Here is a tiny trained network, its code and every weight. The questions are about switching its units off for an input and a class, where a switched-off unit gives its printed mean instead of its output.

import numpy as np


def w(rows, s, z=0):
    codes = np.array(rows[::2]) - 128.0
    scale = np.full(codes.shape[1], s)
    scale[-1] = z or s
    return codes * scale


def f(y):
    return y / 2 * (1 + np.tanh(0.7978845608 * (y + 0.044715 * y**3)))


def log_softmax(a):
    a = a - a.max(-1, keepdims=True)
    return a - np.log(np.exp(a).sum(-1, keepdims=True))


def net(x, mask):
    res = np.array(x, float).reshape(1, 8) / 4 @ E
    y = f(res @ A[0][:, :-1].T + A[0][:, -1])
    res = res + np.where(mask, y, B[0][:, -1]) @ B[0][:, :-1]
    return log_softmax(res[-1] @ U[:, :-1].T + U[:, -1])


A, B = {}, {}
E = w([
[164,125,4,87,94,161,148,131,207,77],'x0',
[128,128,130,128,130,128,128,128,127,130],'x1',
[128,128,129,129,129,127,129,129,128,128],'x2',
[222,99,185,162,135,203,159,139,135,160],'x3',
[127,128,128,127,127,127,128,130,129,128],'x4',
[128,128,129,126,129,128,127,128,128,129],'x5',
[128,127,128,128,127,128,127,128,128,128],'x6',
[208,242,118,106,159,86,105,125,86,131],'x7',
],0.017)
A[0] = w([
[103,146,150,120,140,134,108,109,119,133,120],'n0',
[197,214,119,123,140,81,126,130,106,129,149],'n1',
[103,86,130,123,133,145,127,121,136,129,253],'n2',
[173,117,118,107,124,167,117,123,151,144,40],'n3',
[108,133,179,138,118,113,115,134,142,125,152],'n4',
[120,109,117,117,163,100,136,131,151,151,144],'n5',
[137,125,164,127,132,133,116,118,109,135,100],'n6',
[216,100,131,154,132,190,144,125,132,124,53],'n7',
[88,145,49,115,130,117,122,123,133,122,123],'n8',
[156,116,252,146,143,163,133,129,94,148,135],'n9',
[48,151,194,137,140,73,121,128,81,136,228],'n10',
],0.028,0.012)
B[0] = w([
[137,120,147,96,115,130,136,117,137,139,156],'n0',
[182,195,164,104,142,84,123,129,125,128,237],'n1',
[87,85,117,155,114,156,128,113,138,125,199],'n2',
[105,158,146,85,127,174,125,126,124,135,163],'n3',
[175,107,41,133,162,165,115,135,93,144,170],'n4',
[121,125,128,112,121,124,149,141,129,114,144],'n5',
[95,144,189,144,117,83,126,122,149,123,160],'n6',
[151,134,162,92,132,218,128,132,123,133,206],'n7',
[102,128,68,148,126,79,129,126,127,126,218],'n8',
[135,84,132,195,132,35,130,127,121,128,250],'n9',
[140,157,161,70,124,254,129,131,137,127,254],'n10',
],0.031,0.041)
U = w([
[93,98,152,118,96,254,135,95,165,154,253],'0',
[175,208,187,59,147,178,102,112,133,157,177],'1',
[39,113,57,160,70,125,136,86,190,109,98],'2',
[135,229,80,104,133,36,99,103,146,116,92],'3',
[107,56,153,227,115,142,132,94,137,157,67],'4',
[186,165,191,166,164,64,100,109,108,160,43],'5',
],0.0092,0.0045)

Each question gives the input, the list of numbers given to net, and the class t.
The units are the neurons (one row each of A and B). Each row of codes is followed by its name. A weight is (code - 128) times the scale printed after its matrix; where a second scale follows, it is the last column's (A, B and U).
mask holds one flag per neuron, in row order. A switched-off neuron (its flag False) gives its mean, the last column of its row in B, instead of its output. The means were averaged over made-up inputs and are rounded, as every weight is.
A unit's drop is (log p(t) with every unit on - log p(t) with that unit switched off) / (log p(t) with every unit on - log p(t) with every unit switched off).
The circuit of an input: a set's keep is (log p(t) with only the set's units on - log p(t) with every unit switched off) / (log p(t) with every unit on - log p(t) with every unit switched off). Starting from all 11 units, units are removed one at a time, each time the one whose removal leaves the highest keep (on an exact tie, the one counted first), for as long as the keep stays at least 0.8.
units of the circuit, in order: the units of the circuit, biggest drop first
most important unit: the unit with the biggest drop
top k neurons: the k neurons with the biggest drops, biggest first
drop of u: that unit's drop, to one decimal
input [-3,-1,5,2,6,5,4,-8], class 4: most important unit => n9
input [-8,-1,3,1,-8,3,3,5], class 5: top 2 neurons => n9; n7
input [-6,3,2,-3,0,8,-6,-3], class 0: top 2 neurons => n10; n1
input [5,-5,-2,1,-6,1,-7,-3], class 0: top 2 neurons => n9; n1
input [0,2,-4,7,-4,0,2,7], class 5: top 2 neurons => n9; n10
input [0,6,3,5,5,5,-8,7], class 5: top 2 neurons => n10; n9
input [2,2,-8,0,-1,6,-8,8], class 3: top 3 neurons => n10; n7; n9
input [1,-2,1,-7,8,2,-2,3], class 3: top 2 neurons => n8; n7
input [2,5,-7,0,-6,4,-6,2], class 3: top 3 neurons => n10; n7; n9
input [1,4,3,-8,3,-3,0,-6], class 2: top 2 neurons => n8; n7
input [-4,1,6,-1,5,0,0,0], class 0: top 2 neurons => n1; n10
input [2,1,8,-7,-1,-7,5,0], class 2: top 2 neurons => n1; n8
input [-2,8,-6,7,-4,-7,-1,-1], class 4: top 2 neurons => n9; n1
input [-2,-1,6,3,6,-7,8,-1], class 4: top neuron => n1
input [-8,-4,-5,-1,-5,-6,-6,-1], class 0: top 2 neurons => n10; n1
input [2,-3,6,-3,0,5,-2,0], class 2: top 2 neurons => n1; n10
input [2,-5,-2,4,8,2,1,-5], class 0: drop of n6 => 0.0
input [7,-8,7,2,-7,-1,0,-3], class 0: drop of n1 => 0.3
input [-6,-8,6,3,-6,5,-8,-5], class 4: drop of n9 => 2.5
input [-2,-8,-4,6,-8,4,6,7], class 5: units of the circuit, in order => n9
input [2,-8,8,-7,-7,2,7,7], class 3: drop of n8 => 0.3
